Below is a small trained network, with its code and all its weights. Each question gives an input and a target symbol and asks what happens when units are switched off, that is, made to give their printed mean instead of their output.

import numpy as np


def w(rows, s, z=0):
    codes = np.array(rows[::2]) - 128.0
    scale = np.full(codes.shape[1], s)
    scale[-1] = z or s
    return codes * scale


def f(y):
    return np.maximum(y, 0)


def softmax(a):
    e = np.exp(a - a.max(-1, keepdims=True))
    return e / e.sum(-1, keepdims=True)


def log_softmax(a):
    a = a - a.max(-1, keepdims=True)
    return a - np.log(np.exp(a).sum(-1, keepdims=True))


def net(x, mask):
    ids = ['ΓΔΞΦΩαβεζηθλπστ'.index(c) for c in x.split()]
    T = len(ids)
    res = E[ids] + P[:T]
    u = 0
    for l in range(3):
        q, k, v = (res @ M[l].T for M in (Q, K, V))
        z = softmax(np.where(np.tri(T) > 0, q @ k.T / 4**0.5, -1e9)) @ v
        res = res + np.where(mask[u], z, O[l][:, -1]) @ O[l][:, :-1]
        u += 1
        y = f(res @ A[l][:, :-1].T + A[l][:, -1])
        res = res + np.where(mask[u : u + 4], y, B[l][:, -1]) @ B[l][:, :-1]
        u += 4
    return log_softmax(res[-1] @ U[:, :-1].T + U[:, -1])


Q, K, V, O, A, B = {}, {}, {}, {}, {}, {}
E = w([
[58,39,150,191,153,73,171,87,147,124,188,97],'Γ',
[124,91,75,157,218,144,96,240,149,139,29,234],'Δ',
[82,162,210,54,147,158,161,90,167,66,81,133],'Ξ',
[48,52,160,173,93,76,91,136,138,88,155,96],'Φ',
[186,198,127,74,132,159,99,101,179,50,128,183],'Ω',
[114,184,154,61,82,160,65,158,190,126,91,120],'α',
[113,139,122,173,84,120,194,82,131,95,215,197],'β',
[156,115,131,103,95,197,162,98,200,147,201,170],'ε',
[83,208,199,29,138,126,171,102,159,240,50,124],'ζ',
[48,149,163,80,67,127,126,146,144,139,73,106],'η',
[89,97,119,122,143,110,55,110,182,4,133,91],'θ',
[68,147,152,159,161,50,74,106,112,51,113,111],'λ',
[132,240,97,160,82,117,105,130,126,47,107,180],'π',
[146,132,103,107,226,174,193,26,179,141,168,136],'σ',
[95,96,47,148,112,130,88,77,111,167,147,130],'τ',
],0.02)
P = w([
[149,145,149,135,121,100,138,103,60,146,150,7],'0',
[136,145,138,150,104,103,123,103,89,126,146,49],'1',
[125,140,127,164,93,108,111,93,121,128,136,74],'2',
[104,135,118,159,109,117,116,96,134,133,139,87],'3',
[98,133,122,148,112,117,119,107,131,132,132,116],'4',
[99,136,120,151,111,118,112,115,141,136,135,139],'5',
[86,133,118,147,124,116,116,124,148,138,139,148],'6',
[89,144,126,146,120,119,112,136,148,147,149,179],'7',
[76,136,107,129,143,111,117,133,158,139,136,172],'8',
[81,130,104,124,138,107,108,128,167,136,132,196],'9',
[63,117,82,113,165,102,116,122,184,135,126,180],'10',
[58,124,88,113,152,113,114,133,176,137,128,205],'11',
[71,144,94,127,142,114,96,145,182,150,124,232],'12',
[48,115,80,109,153,97,115,136,195,146,109,217],'13',
],0.013)
Q[0] = w([
[149,126,101,144,142,115,110,130,111,110,150,104],'0.h0',
[97,140,121,130,109,159,134,110,95,127,138,98],'0.h0',
[229,107,170,134,151,153,174,196,5,130,146,58],'0.h0',
[139,112,158,103,135,150,98,119,147,126,171,68],'0.h0',
],0.013)
K[0] = w([
[147,138,144,110,93,106,160,109,126,131,125,90],'0.h0',
[153,139,133,169,141,112,106,99,210,126,136,129],'0.h0',
[195,156,155,126,69,144,133,70,75,117,150,2],'0.h0',
[132,155,131,156,72,115,137,54,104,122,107,111],'0.h0',
],0.01)
V[0] = w([
[68,102,77,252,209,18,175,121,27,103,181,189],'0.h0',
[102,173,173,139,134,86,162,233,224,91,97,160],'0.h0',
[112,118,49,33,157,155,98,136,203,172,169,212],'0.h0',
[49,109,201,121,113,29,19,114,90,167,52,184],'0.h0',
],0.0047)
O[0] = w([
[122,121,110,210,86,178,139,100,144,97,30,124,231],'0.h0',
[71,147,141,110,123,124,108,92,84,174,142,201,120],'0.h0',
[87,154,154,193,156,91,135,158,186,102,160,171,255],'0.h0',
[71,85,67,87,163,179,254,167,138,71,185,80,235],'0.h0',
],0.0094,0.0046)
A[0] = w([
[167,77,107,92,132,77,183,169,94,196,27,176,107],'0.n0',
[105,111,90,150,131,132,148,82,145,253,143,123,52],'0.n1',
[210,171,136,66,119,114,154,205,195,136,112,138,101],'0.n2',
[71,64,132,101,124,110,111,98,181,54,111,85,251],'0.n3',
],0.005,0.0028)
B[0] = w([
[130,126,136,243,208,133,65,85,229,160,184,90,149],'0.n0',
[1,69,97,128,134,117,31,53,38,9,120,104,199],'0.n1',
[78,80,99,155,176,248,53,35,91,64,83,16,158],'0.n2',
[132,205,249,147,79,188,105,198,85,172,182,179,253],'0.n3',
],0.0067,0.0072)
Q[1] = w([
[164,132,74,95,122,214,163,127,104,131,106,149],'1.h0',
[224,133,137,106,176,7,105,210,73,131,120,88],'1.h0',
[155,124,120,120,132,97,213,124,129,105,220,110],'1.h0',
[117,92,113,120,144,150,98,96,55,152,175,161],'1.h0',
],0.011)
K[1] = w([
[69,139,201,214,117,104,160,130,21,73,115,14],'1.h0',
[234,164,162,84,57,107,131,33,78,159,196,16],'1.h0',
[115,152,111,13,120,132,63,115,52,95,117,2],'1.h0',
[106,210,177,70,131,74,187,181,213,137,102,150],'1.h0',
],0.006)
V[1] = w([
[184,226,1,68,126,209,143,92,152,113,109,141],'1.h0',
[115,41,25,146,148,97,98,88,70,173,128,132],'1.h0',
[156,41,143,134,127,181,207,70,175,147,197,149],'1.h0',
[145,54,178,120,108,207,75,154,138,240,92,82],'1.h0',
],0.0063)
O[1] = w([
[123,108,142,116,174,164,101,149,45,174,166,162,35],'1.h0',
[153,126,178,253,186,124,170,210,146,123,91,189,157],'1.h0',
[141,125,199,163,110,75,109,122,164,114,82,181,144],'1.h0',
[98,127,144,154,174,35,165,148,164,122,157,111,1],'1.h0',
],0.014,0.0029)
A[1] = w([
[127,116,141,115,55,118,61,18,105,123,67,86,89],'1.n0',
[140,99,106,96,156,149,65,255,164,74,153,50,122],'1.n1',
[138,195,214,179,144,215,104,237,142,57,182,91,197],'1.n2',
[145,212,123,185,12,71,66,63,58,245,177,171,251],'1.n3',
],0.0049,0.0027)
B[1] = w([
[158,1,77,84,126,8,174,58,38,176,48,121,229],'1.n0',
[121,123,139,165,35,87,50,102,119,126,159,102,154],'1.n1',
[130,22,99,83,120,228,118,86,163,146,111,103,253],'1.n2',
[30,59,218,110,162,107,129,228,104,145,111,73,241],'1.n3',
],0.0071,0.0068)
Q[2] = w([
[206,152,84,110,138,167,226,95,164,80,87,80],'2.h0',
[86,89,191,195,137,175,74,81,144,53,95,149],'2.h0',
[4,62,68,132,138,156,138,22,131,24,136,103],'2.h0',
[104,169,216,137,98,188,91,146,165,74,163,69],'2.h0',
],0.0049)
K[2] = w([
[107,99,142,157,111,143,153,177,113,125,125,35],'2.h0',
[61,79,74,165,130,125,147,76,146,148,162,208],'2.h0',
[2,112,98,90,99,173,108,139,182,106,91,192],'2.h0',
[94,144,108,157,157,152,109,112,159,203,95,123],'2.h0',
],0.0078)
V[2] = w([
[142,131,117,108,176,176,18,48,155,8,115,165],'2.h0',
[124,175,151,140,195,205,185,8,60,99,116,97],'2.h0',
[131,80,130,173,241,79,119,38,115,105,130,114],'2.h0',
[130,80,110,125,110,133,2,113,143,93,173,75],'2.h0',
],0.0065)
O[2] = w([
[185,204,241,108,49,15,233,168,124,196,151,46,201],'2.h0',
[165,133,10,166,75,81,102,186,168,187,131,199,187],'2.h0',
[45,180,174,113,1,124,192,214,169,199,107,202,236],'2.h0',
[159,195,209,168,161,130,236,116,131,85,85,186,255],'2.h0',
],0.0081,0.0042)
A[2] = w([
[156,106,117,118,39,155,146,160,176,146,40,154,98],'2.n0',
[101,89,121,52,152,129,158,159,117,220,100,74,135],'2.n1',
[87,165,125,143,138,2,75,84,151,88,117,127,200],'2.n2',
[102,112,100,140,137,147,170,81,145,133,116,153,250],'2.n3',
],0.0065,0.0024)
B[2] = w([
[143,67,78,255,181,99,129,12,154,163,190,152,254],'2.n0',
[225,151,150,144,157,146,122,146,151,96,192,106,218],'2.n1',
[83,62,126,102,180,117,172,223,163,121,162,186,200],'2.n2',
[207,185,156,30,123,233,96,161,152,126,47,86,249],'2.n3',
],0.0097,0.0094)
U = w([
[126,123,83,154,156,63,147,117,193,88,110,114,35],'Γ',
[105,132,119,145,144,139,156,133,125,165,136,90,3],'Δ',
[205,53,99,97,123,117,158,209,147,132,132,122,84],'Ξ',
[182,96,109,105,127,121,154,214,170,54,53,102,63],'Φ',
[204,131,155,145,107,129,158,207,93,181,131,112,152],'Ω',
[92,156,107,183,254,121,193,81,79,113,223,118,55],'α',
[136,75,156,103,126,123,50,98,106,205,45,147,117],'β',
[184,72,189,112,155,89,110,238,133,100,94,188,148],'ε',
[33,188,51,93,110,158,141,176,153,177,176,154,220],'ζ',
[111,105,93,135,218,131,111,118,125,80,161,110,34],'η',
[167,125,125,131,136,106,218,167,112,123,87,98,111],'θ',
[153,150,54,123,59,131,167,110,151,169,76,38,108],'λ',
[178,92,120,124,152,192,142,177,58,172,154,136,56],'π',
[134,149,119,180,147,84,115,117,125,204,181,134,89],'σ',
[160,199,157,234,145,232,127,183,153,106,138,96,228],'τ',
],0.0048,0.0037)

Each question gives the input, a string of symbols that net reads in full, and the target symbol t.
The units are the heads (4 rows each of Q, K, V and O) and the neurons (one row each of A and B). Each row of codes is followed by its name. A weight is (code - 128) times the scale printed after its matrix; where a second scale follows, it is the last column's (O, A, B and U).
mask holds one flag per unit, layer by layer, with each layer's heads first. A switched-off unit (its flag False) gives its mean, the last column of its rows in O or B, instead of its output. The means were averaged over made-up inputs and are rounded, as every weight is.
A unit's drop is (log p(t) with every unit on - log p(t) with that unit switched off) / (log p(t) with every unit on - log p(t) with every unit switched off).
The circuit of an input: a set's keep is (log p(t) with only the set's units on - log p(t) with every unit switched off) / (log p(t) with every unit on - log p(t) with every unit switched off). Starting from the 12 units with the biggest drops (on a tie, the unit counted first), units are removed one at a time, each time the one whose removal leaves the highest keep (on an exact tie, the one counted first), for as long as the keep stays at least 0.8.
units of the circuit, in order: the units of the circuit, biggest drop first
k most important neurons: the k neurons with the biggest drops, biggest first
top k neurons in layer l: the k neurons of layer l with the biggest drops, biggest first
input ζ β τ β λ θ τ, target θ: units of the circuit, in order : (2.h0, 1.n2, 1.h0)
input Ξ β β τ ζ β ζ λ Γ ε, target Γ: units of the circuit, in order : (1.h0, 0.h0, 2.n0, 0.n3)
input τ τ ζ ζ π ε τ τ τ π Γ π τ, target π: units of the circuit, in order : (1.h0, 2.n1)
input Γ τ τ Γ η, target Γ: units of the circuit, in order : (1.h0, 2.n0)
input τ Ω τ Φ ζ ζ ε α σ Γ τ, target Γ: units of the circuit, in order : (1.h0, 2.n0, 0.h0)
input τ ε τ ε λ η ε, target η: units of the circuit, in order : (2.h0, 1.h0, 0.h0, 0.n3)
input Ξ τ Δ ζ ζ, target ζ: units of the circuit, in order : (0.h0, 2.h0, 1.h0)
input Δ ζ ζ Ξ τ θ, target τ: units of the circuit, in order : (0.n3, 1.h0)
input ζ ζ Ξ β τ σ ε λ Γ λ Ω Φ, target Ω: 2 most important neurons : (0.n3, 1.n3)
input Ω β λ τ Ξ τ ζ τ π ε τ β ζ, target β: units of the circuit, in order : (1.h0)
input ε τ ζ α, target ζ: units of the circuit, in order : (0.h0, 1.h0)
input β λ τ Ω ε λ ζ τ ζ Δ Γ, target τ: units of the circuit, in order : (0.n3, 1.n0)
input β β τ τ β τ, target β: units of the circuit, in order : (1.h0, 1.n0)
input Ξ τ Ω ζ τ λ, target τ: units of the circuit, in order : (0.h0, 1.n0, 1.h0, 2.h0)
input ε τ τ σ τ, target σ: top 2 neurons in layer 1 : (1.n3, 1.n2)
input τ τ τ ζ τ ζ ε, target ζ: units of the circuit, in order : (1.h0, 0.h0, 2.n0)
input τ σ β β η λ τ, target λ: units of the circuit, in order : (1.h0)
input τ θ ε Γ τ ζ π σ, target π: 2 most important neurons : (1.n0, 2.n1)
input τ τ σ β τ τ β β τ σ β β π, target β: 2 most important neurons : (1.n0, 1.n3)
input Φ τ τ Γ η β τ τ α τ, target α: top 2 neurons in layer 1 : (1.n2, 1.n0)
input τ λ τ ε Γ τ τ σ Γ, target σ: 3 most important neurons : (2.n0, 0.n3, 1.n3)
input ζ Ω λ τ τ λ β τ τ ζ β, target ζ: top 2 neurons in layer 2 : (2.n0, 2.n1)
input σ λ β σ τ, target σ: most important neuron : (2.n0)
input ζ β τ τ ζ η, target ζ: top 2 neurons in layer 0 : (0.n1, 0.n3)
input τ Γ β Γ β, target Γ: 3 most important neurons : (2.n0, 0.n1, 0.n3)
input τ α ζ ζ λ ζ Γ θ τ, target θ: 2 most important neurons : (0.n3, 1.n2)
input β β ε τ τ Ξ, target τ: top 2 neurons in layer 0 : (0.n1, 0.n3)
input ε α β ε ζ τ β π τ α ζ, target α: top 2 neurons in layer 1 : (1.n2, 1.n0)
input τ Γ β Γ η λ τ ε τ, target ε: most important neuron : (2.n2)
input τ λ τ ε θ Ξ ε Γ Ω ζ, target Ω: top 2 neurons in layer 2 : (2.n1, 2.n0)
